Below is a small trained network, with its code and all its weights. Each question gives an input and a class and asks what happens when units are switched off, that is, made to give their printed mean instead of their output.

import numpy as np


def w(rows, s, z=0):
    codes = np.array(rows[::2]) - 128.0
    scale = np.full(codes.shape[1], s)
    scale[-1] = z or s
    return codes * scale


def f(y):
    return y / 2 * (1 + np.tanh(0.7978845608 * (y + 0.044715 * y**3)))


def log_softmax(a):
    a = a - a.max(-1, keepdims=True)
    return a - np.log(np.exp(a).sum(-1, keepdims=True))


def net(x, mask):
    res = np.array(x, float).reshape(1, 8) / 4 @ E
    y = f(res @ A[0][:, :-1].T + A[0][:, -1])
    res = res + np.where(mask, y, B[0][:, -1]) @ B[0][:, :-1]
    return log_softmax(res[-1] @ U[:, :-1].T + U[:, -1])


A, B = {}, {}
E = w([
[19,130,199,109,86,139,102,123,133,127],'x0',
[157,117,127,106,194,126,72,139,127,137],'x1',
[75,130,203,193,27,136,136,126,134,125],'x2',
[116,141,107,143,236,111,161,22,123,129],'x3',
[171,118,85,56,118,136,104,193,126,123],'x4',
[231,92,197,155,111,131,58,21,128,143],'x5',
[188,120,143,198,253,115,40,186,129,151],'x6',
[220,139,18,133,124,115,240,89,122,120],'x7',
],0.0064)
A[0] = w([
[136,127,134,114,105,123,97,165,137,126,65],'neuron 1',
[7,133,108,74,24,131,189,99,132,123,6],'neuron 2',
[171,139,96,111,155,128,144,123,141,157,83],'neuron 3',
[94,155,138,140,180,125,134,158,135,125,57],'neuron 4',
[118,131,122,145,56,129,174,123,125,126,111],'neuron 5',
[124,114,178,138,134,133,96,36,139,135,33],'neuron 6',
[243,124,40,98,210,129,157,125,136,111,43],'neuron 7',
[74,126,124,135,195,137,117,166,105,151,73],'neuron 8',
[54,122,120,142,218,123,117,186,148,122,36],'neuron 9',
[144,115,139,103,108,137,103,178,145,147,51],'neuron 10',
[135,126,163,121,134,133,107,74,124,135,68],'neuron 11',
[137,130,185,154,140,122,90,35,127,121,48],'neuron 12',
[207,133,95,200,65,128,213,127,130,130,2],'neuron 13',
[133,129,115,134,132,134,127,125,135,130,122],'neuron 14',
[140,134,156,111,90,140,52,227,121,117,72],'neuron 15',
[145,115,156,102,88,120,93,204,129,133,59],'neuron 16',
[184,127,76,101,163,127,139,129,108,146,95],'neuron 17',
],0.016,0.0053)
B[0] = w([
[118,116,121,127,103,128,100,147,117,129,149],'neuron 1',
[71,125,144,10,101,129,240,109,128,136,250],'neuron 2',
[151,138,108,97,140,125,116,121,131,125,158],'neuron 3',
[100,114,128,148,180,133,145,124,121,122,149],'neuron 4',
[112,130,118,149,68,126,188,131,125,126,186],'neuron 5',
[154,110,182,147,134,136,113,71,130,145,178],'neuron 6',
[229,128,98,43,173,129,118,143,127,127,225],'neuron 7',
[82,146,120,165,186,117,143,138,131,120,167],'neuron 8',
[73,120,137,177,212,131,164,156,128,131,181],'neuron 9',
[132,134,142,137,96,133,90,163,136,125,155],'neuron 10',
[132,146,146,130,132,119,112,76,123,126,154],'neuron 11',
[138,134,168,140,129,132,76,45,126,134,186],'neuron 12',
[167,129,99,252,92,128,151,151,130,115,191],'neuron 13',
[148,103,148,131,131,141,140,153,128,128,129],'neuron 14',
[75,123,107,108,76,134,45,162,126,123,209],'neuron 15',
[108,142,123,122,79,118,71,171,133,124,180],'neuron 16',
[181,123,127,95,157,120,115,145,127,140,177],'neuron 17',
],0.024,0.017)
U = w([
[186,128,81,230,58,124,201,140,144,101,5],'0',
[59,124,135,176,235,119,141,176,133,124,111],'1',
[253,128,65,64,196,112,114,152,135,130,191],'2',
[84,127,146,60,69,130,231,114,139,132,76],'3',
[79,123,124,114,79,131,37,214,146,116,157],'4',
[161,117,217,152,138,135,75,25,130,157,196],'5',
],0.005,0.0023)

Each question gives the input, the list of numbers given to net, and the class t.
The units are the neurons (one row each of A and B). Each row of codes is followed by its name. A weight is (code - 128) times the scale printed after its matrix; where a second scale follows, it is the last column's (A, B and U).
mask holds one flag per neuron, in row order. A switched-off neuron (its flag False) gives its mean, the last column of its row in B, instead of its output. The means were averaged over made-up inputs and are rounded, as every weight is.
A unit's drop is (log p(t) with every unit on - log p(t) with that unit switched off) / (log p(t) with every unit on - log p(t) with every unit switched off).
The circuit of an input: a set's keep is (log p(t) with only the set's units on - log p(t) with every unit switched off) / (log p(t) with every unit on - log p(t) with every unit switched off). Starting from the 12 units with the biggest drops (on a tie, the unit counted first), units are removed one at a time, each time the one whose removal leaves the highest keep (on an exact tie, the one counted first), for as long as the keep stays at least 0.8.
units of the circuit, in order: the units of the circuit, biggest drop first
k most important neurons: the k neurons with the biggest drops, biggest first
drop of u: that unit's drop, to one decimal
input [0,-7,4,0,3,4,-1,-7], class 4: units of the circuit, in order : [neuron 15]
input [-7,6,3,-7,-2,8,-3,7], class 0: 3 most important neurons : [neuron 13; neuron 5; neuron 2]
input [0,-1,-6,-7,-3,-8,6,3], class 1: 2 most important neurons : [neuron 9; neuron 8]
input [2,-6,-3,0,3,1,5,-2], class 4: units of the circuit, in order : [neuron 2; neuron 7]
input [1,8,6,-4,2,3,6,6], class 4: units of the circuit, in order : [neuron 15; neuron 2]
input [7,-1,5,1,1,-2,6,5], class 1: 2 most important neurons : [neuron 2; neuron 7]
input [3,2,-1,-2,6,-7,3,1], class 4: 3 most important neurons : [neuron 15; neuron 16; neuron 10]
input [0,-3,5,-8,-2,-6,-1,-8], class 4: 3 most important neurons : [neuron 15; neuron 16; neuron 10]
input [5,-7,-3,4,-6,1,4,-8], class 5: 2 most important neurons : [neuron 12; neuron 6]
input [-5,1,-5,-7,3,-2,-5,0], class 2: 2 most important neurons : [neuron 7; neuron 17]
input [-1,-3,6,8,1,7,-8,7], class 0: drop of neuron 13 : 2.7
input [1,-3,6,5,0,-4,3,6], class 0: drop of neuron 13 : 0.1
input [-8,-8,6,-6,-4,-4,-2,8], class 0: drop of neuron 13 : 3.8
input [-2,-4,0,6,-1,4,-1,5], class 2: units of the circuit, in order : [neuron 7]
input [-6,-2,1,7,-7,-1,8,-5], class 1: 3 most important neurons : [neuron 9; neuron 8; neuron 4]
